Below is a small trained network, with its code and all its weights. Each question gives an input and a class and asks what happens when units are switched off, that is, made to give their printed mean instead of their output.

import numpy as np


def w(rows, s, z=0):
    codes = np.array(rows[::2]) - 128.0
    scale = np.full(codes.shape[1], s)
    scale[-1] = z or s
    return codes * scale


def f(y):
    return y / 2 * (1 + np.tanh(0.7978845608 * (y + 0.044715 * y**3)))


def log_softmax(a):
    a = a - a.max(-1, keepdims=True)
    return a - np.log(np.exp(a).sum(-1, keepdims=True))


def net(x, mask):
    res = np.array(x, float).reshape(1, 3) / 4 @ E
    y = f(res @ A[0][:, :-1].T + A[0][:, -1])
    res = res + np.where(mask, y, B[0][:, -1]) @ B[0][:, :-1]
    return log_softmax(res[-1] @ U[:, :-1].T + U[:, -1])


A, B = {}, {}
E = w([
[209,53,44],'x0',
[59,129,61],'x1',
[88,3,153],'x2',
],0.011)
A[0] = w([
[110,74,159,60],'N1',
[117,139,142,68],'N2',
[62,160,146,111],'N3',
[68,140,72,196],'N4',
[170,97,85,123],'N5',
[168,123,171,167],'N6',
[174,114,69,104],'N7',
[78,148,152,85],'N8',
[158,213,132,69],'N9',
[84,145,63,64],'N10',
[96,128,68,161],'N11',
[144,182,105,76],'N12',
[74,137,181,88],'N13',
[149,190,107,66],'N14',
[101,141,221,91],'N15',
[9,92,54,115],'N16',
[214,115,63,80],'N17',
[94,200,176,63],'N18',
[153,154,129,67],'N19',
[178,110,65,182],'N20',
[166,129,162,92],'N21',
[86,132,46,152],'N22',
[93,169,163,103],'N23',
[105,209,213,99],'N24',
[73,64,147,80],'N25',
[172,190,90,57],'N26',
[64,161,151,81],'N27',
[83,142,80,89],'N28',
[94,150,180,87],'N29',
[104,61,163,75],'N30',
[125,92,162,77],'N31',
[148,126,139,254],'N32',
[103,51,180,76],'N33',
[211,97,203,189],'N34',
[86,159,166,107],'N35',
[172,133,166,167],'N36',
],0.015,0.005)
B[0] = w([
[135,179,48,175],'N1',
[159,110,101,130],'N2',
[167,81,133,194],'N3',
[183,162,254,187],'N4',
[143,64,125,184],'N5',
[163,164,196,168],'N6',
[184,46,105,182],'N7',
[182,64,91,174],'N8',
[133,168,90,194],'N9',
[173,164,164,157],'N10',
[177,138,189,170],'N11',
[114,155,68,163],'N12',
[162,55,103,197],'N13',
[83,174,22,170],'N14',
[164,91,133,218],'N15',
[199,185,159,229],'N16',
[160,52,101,202],'N17',
[153,104,111,213],'N18',
[126,163,96,137],'N19',
[143,94,149,204],'N20',
[181,151,149,146],'N21',
[181,153,188,184],'N22',
[201,85,137,189],'N23',
[138,103,123,250],'N24',
[155,168,71,204],'N25',
[112,180,47,178],'N26',
[151,94,127,190],'N27',
[187,184,185,153],'N28',
[159,60,97,188],'N29',
[133,197,47,195],'N30',
[144,207,80,156],'N31',
[70,112,198,170],'N32',
[117,219,28,212],'N33',
[232,184,222,215],'N34',
[160,79,125,190],'N35',
[143,188,195,167],'N36',
],0.0077,0.012)
U = w([
[174,10,106,86],'0',
[133,184,43,135],'1',
[167,155,220,100],'2',
[121,105,189,251],'3',
[24,130,110,98],'4',
[42,112,146,89],'5',
[44,103,154,85],'6',
],0.014)

Each question gives the input, the list of numbers given to net, and the class t.
The units are the neurons (one row each of A and B). Each row of codes is followed by its name. A weight is (code - 128) times the scale printed after its matrix; where a second scale follows, it is the last column's (A, B and U).
mask holds one flag per neuron, in row order. A switched-off neuron (its flag False) gives its mean, the last column of its row in B, instead of its output. The means were averaged over made-up inputs and are rounded, as every weight is.
A unit's drop is (log p(t) with every unit on - log p(t) with that unit switched off) / (log p(t) with every unit on - log p(t) with every unit switched off).
The circuit of an input: a set's keep is (log p(t) with only the set's units on - log p(t) with every unit switched off) / (log p(t) with every unit on - log p(t) with every unit switched off). Starting from the 12 units with the biggest drops (on a tie, the unit counted first), units are removed one at a time, each time the one whose removal leaves the highest keep (on an exact tie, the one counted first), for as long as the keep stays at least 0.8.
circuit, biggest first: the units of the circuit, biggest drop first
top k neurons: the k neurons with the biggest drops, biggest first
drop when u is switched off: that unit's drop, to one decimal
input [-7,4,8], class 1: top 4 neurons	[N33; N30; N25; N1]
input [6,-7,8], class 1: circuit, biggest first	[N33; N30]
input [-2,1,-3], class 3: top 3 neurons	[N33; N30; N25]
input [6,-1,7], class 1: top neuron	[N33]
input [-6,6,3], class 0: top 2 neurons	[N13; N8]
input [6,-8,7], class 2: top 2 neurons	[N34; N6]
input [0,-2,-1], class 3: top 2 neurons	[N16; N4]
input [-2,-7,6], class 2: top 3 neurons	[N34; N6; N14]
input [-5,5,-1], class 0: top 2 neurons	[N34; N8]
input [-3,5,2], class 2: top 2 neurons	[N16; N4]
input [-5,0,7], class 1: drop when N33 is switched off	0.2
input [0,-6,3], class 2: drop when N34 is switched off	0.1
input [3,1,3], class 3: drop when N8 is switched off	0.2
input [-3,6,4], class 2: drop when N16 is switched off	0.1
input [-3,6,7], class 1: top neuron	[N33]
